Below is a small trained network, with its code and all its weights. Each question gives an input and a class and asks what happens when units are switched off, that is, made to give their printed mean instead of their output.

import numpy as np


def w(rows, s, z=0):
    codes = np.array(rows[::2]) - 128.0
    scale = np.full(codes.shape[1], s)
    scale[-1] = z or s
    return codes * scale


def f(y):
    return y / 2 * (1 + np.tanh(0.7978845608 * (y + 0.044715 * y**3)))


def log_softmax(a):
    a = a - a.max(-1, keepdims=True)
    return a - np.log(np.exp(a).sum(-1, keepdims=True))


def net(x, mask):
    res = np.array(x, float).reshape(1, 3) / 4 @ E
    y = f(res @ A[0][:, :-1].T + A[0][:, -1])
    res = res + np.where(mask, y, B[0][:, -1]) @ B[0][:, :-1]
    return log_softmax(res[-1] @ U[:, :-1].T + U[:, -1])


A, B = {}, {}
E = w([
[187,2,132,81,187,234],'x0',
[2,137,57,167,42,200],'x1',
[40,34,91,226,83,88],'x2',
],0.0069)
A[0] = w([
[112,157,117,133,68,91,130],'n0',
[214,151,159,82,176,84,140],'n1',
[78,130,110,188,109,182,5],'n2',
[172,118,151,43,174,255,71],'n3',
[118,225,123,101,127,132,252],'n4',
[101,191,110,118,145,115,117],'n5',
[124,173,114,128,158,174,113],'n6',
[158,93,109,93,157,150,147],'n7',
[153,107,142,126,132,159,117],'n8',
[168,109,126,95,159,176,114],'n9',
[80,85,65,163,68,134,34],'n10',
[108,11,124,153,157,161,12],'n11',
[96,149,131,121,155,125,133],'n12',
],0.0095,0.0027)
B[0] = w([
[129,105,166,163,98,173,178],'n0',
[208,203,11,96,199,39,255],'n1',
[208,192,59,49,184,92,182],'n2',
[69,54,228,182,2,199,234],'n3',
[105,74,189,193,37,180,205],'n4',
[106,117,144,181,107,154,157],'n5',
[101,112,134,150,132,123,136],'n6',
[102,67,163,166,86,128,176],'n7',
[88,102,109,124,126,131,147],'n8',
[75,70,178,185,50,173,182],'n9',
[184,178,69,99,200,45,217],'n10',
[78,74,178,199,55,194,197],'n11',
[157,94,151,116,103,122,132],'n12',
],0.0067,0.0076)
U = w([
[47,72,153,176,8,185,253],'0',
[171,187,97,82,254,39,3],'1',
],0.0089,0.00051)

Each question gives the input, the list of numbers given to net, and the class t.
The units are the neurons (one row each of A and B). Each row of codes is followed by its name. A weight is (code - 128) times the scale printed after its matrix; where a second scale follows, it is the last column's (A, B and U).
mask holds one flag per neuron, in row order. A switched-off neuron (its flag False) gives its mean, the last column of its row in B, instead of its output. The means were averaged over made-up inputs and are rounded, as every weight is.
A unit's drop is (log p(t) with every unit on - log p(t) with that unit switched off) / (log p(t) with every unit on - log p(t) with every unit switched off).
The circuit of an input: a set's keep is (log p(t) with only the set's units on - log p(t) with every unit switched off) / (log p(t) with every unit on - log p(t) with every unit switched off). Starting from the 12 units with the biggest drops (on a tie, the unit counted first), units are removed one at a time, each time the one whose removal leaves the highest keep (on an exact tie, the one counted first), for as long as the keep stays at least 0.8.
circuit, biggest first: the units of the circuit, biggest drop first
unit that matters most: the unit with the biggest drop
top k neurons: the k neurons with the biggest drops, biggest first
drop when u is switched off: that unit's drop, to one decimal
input [0,7,4], class 1: unit that matters most => n10
input [-5,1,8], class 1: circuit, biggest first => n10, n3
input [-2,-1,-7], class 0: top 4 neurons => n4, n10, n3, n2
input [3,-7,-5], class 0: top 3 neurons => n3, n9, n10
input [1,5,7], class 1: top 2 neurons => n10, n2
input [2,5,4], class 1: top 2 neurons => n10, n3
input [1,4,2], class 1: drop when n10 is switched off => 0.1
input [-5,5,4], class 1: drop when n10 is switched off => 0.3
input [-5,5,8], class 1: drop when n10 is switched off => 0.2
input [3,5,4], class 1: drop when n9 is switched off => 0.1
input [4,-7,-5], class 0: top 2 neurons => n3, n9
